Below are the code and all the weights of a small trained network. Each question names an input and a class and asks about switching units off, where a switched-off unit gives its printed mean instead of its output.

import numpy as np


def w(rows, s, z=0):
    codes = np.array(rows[::2]) - 128.0
    scale = np.full(codes.shape[1], s)
    scale[-1] = z or s
    return codes * scale


def norm(h):
    return h / np.sqrt((h * h).mean(-1, keepdims=True) + 1e-5)


def f(y):
    return np.maximum(y, 0)


def log_softmax(a):
    a = a - a.max(-1, keepdims=True)
    return a - np.log(np.exp(a).sum(-1, keepdims=True))


def net(x, mask):
    res = np.array(x, float).reshape(1, 8) / 4 @ E
    u = 0
    for l in range(3):
        y = f(norm(res) @ A[l][:, :-1].T + A[l][:, -1])
        res = res + np.where(mask[u : u + 3], y, B[l][:, -1]) @ B[l][:, :-1]
        u += 3
    return log_softmax(norm(res)[-1] @ U[:, :-1].T + U[:, -1])


A, B = {}, {}
E = w([
[185,129,127,175,103,124,155,109],'x0',
[112,144,53,194,176,191,87,192],'x1',
[161,113,143,106,107,158,132,154],'x2',
[179,57,130,121,159,49,47,229],'x3',
[158,125,212,135,124,167,193,254],'x4',
[148,144,146,175,56,104,125,160],'x5',
[227,86,76,189,179,116,202,63],'x6',
[125,183,194,109,241,136,96,75],'x7',
],0.0047)
A[0] = w([
[143,146,104,208,122,71,175,141,4],'L0N1',
[133,153,114,177,31,119,162,189,246],'L0N2',
[97,209,122,100,84,253,239,54,59],'L0N3',
],0.0063,0.0011)
B[0] = w([
[90,155,122,109,150,178,182,125,168],'L0N1',
[169,111,188,70,100,159,98,94,213],'L0N2',
[127,150,193,204,116,1,43,243,255],'L0N3',
],0.0068,0.0047)
A[1] = w([
[54,158,177,70,2,217,73,133,3],'L1N1',
[128,178,246,218,212,99,116,68,126],'L1N2',
[106,198,42,177,147,220,97,205,79],'L1N3',
],0.0052,0.0014)
B[1] = w([
[154,184,195,64,220,162,117,106,204],'L1N1',
[97,121,183,76,79,200,120,200,254],'L1N2',
[44,13,173,152,125,25,206,2,192],'L1N3',
],0.0081,0.005)
A[2] = w([
[87,124,130,100,150,255,125,144,217],'L2N1',
[184,89,127,109,165,86,98,156,3],'L2N2',
[96,86,99,191,129,180,182,146,137],'L2N3',
],0.0083,0.0022)
B[2] = w([
[144,103,166,115,151,183,70,51,254],'L2N1',
[54,224,147,132,74,141,137,255,189],'L2N2',
[167,143,110,66,142,86,188,106,179],'L2N3',
],0.0089,0.0038)
U = w([
[146,176,133,213,122,79,58,216,152],'0',
[224,115,155,115,153,148,103,85,232],'1',
[138,76,180,91,131,79,182,68,82],'2',
[242,155,112,140,153,137,49,85,189],'3',
[218,60,157,82,87,204,113,65,86],'4',
[171,132,129,121,126,190,118,102,40],'5',
[254,228,131,125,214,163,144,92,2],'6',
],0.0051,0.0021)

Each question gives the input, the list of numbers given to net, and the class t.
The units are the neurons (one row each of A and B). Each row of codes is followed by its name. A weight is (code - 128) times the scale printed after its matrix; where a second scale follows, it is the last column's (A, B and U).
mask holds one flag per neuron, layer by layer. A switched-off neuron (its flag False) gives its mean, the last column of its row in B, instead of its output. The means were averaged over made-up inputs and are rounded, as every weight is.
A unit's drop is (log p(t) with every unit on - log p(t) with that unit switched off) / (log p(t) with every unit on - log p(t) with every unit switched off).
The circuit of an input: a set's keep is (log p(t) with only the set's units on - log p(t) with every unit switched off) / (log p(t) with every unit on - log p(t) with every unit switched off). Starting from all 9 units, units are removed one at a time, each time the one whose removal leaves the highest keep (on an exact tie, the one counted first), for as long as the keep stays at least 0.8.
circuit, biggest first: the units of the circuit, biggest drop first
most important unit: the unit with the biggest drop
top k neurons: the k neurons with the biggest drops, biggest first
top k neurons in layer l: the k neurons of layer l with the biggest drops, biggest first
drop when u is switched off: that unit's drop, to one decimal
input [6,-6,-2,7,0,-6,6,7], class 0: most important unit	L2N2
input [6,8,-8,-4,0,5,0,-8], class 2: top 2 neurons	L1N3, L0N1
input [4,7,-6,4,-6,3,-1,-6], class 2: circuit, biggest first	L1N3, L0N3
input [5,-5,0,5,3,-5,0,-3], class 0: top 2 neurons	L2N2, L1N2
input [2,7,-5,6,3,-1,-3,6], class 2: top 4 neurons	L1N3, L0N3, L0N2, L1N1
input [-1,6,-3,-3,6,-3,3,-1], class 2: top 2 neurons	L1N3, L2N3
input [-5,6,-6,1,-4,5,-6,-5], class 2: top 3 neurons	L1N3, L0N3, L1N2
input [7,7,-2,1,2,1,5,7], class 2: top 2 neurons in layer 0	L0N2, L0N1
input [0,-1,-5,-8,4,-5,2,-7], class 0: drop when L0N3 is switched off	1.5
input [-5,-1,6,-7,-3,-3,2,-7], class 0: drop when L0N3 is switched off	1.2
input [4,8,5,-5,-7,-5,-1,0], class 2: drop when L1N3 is switched off	1.3
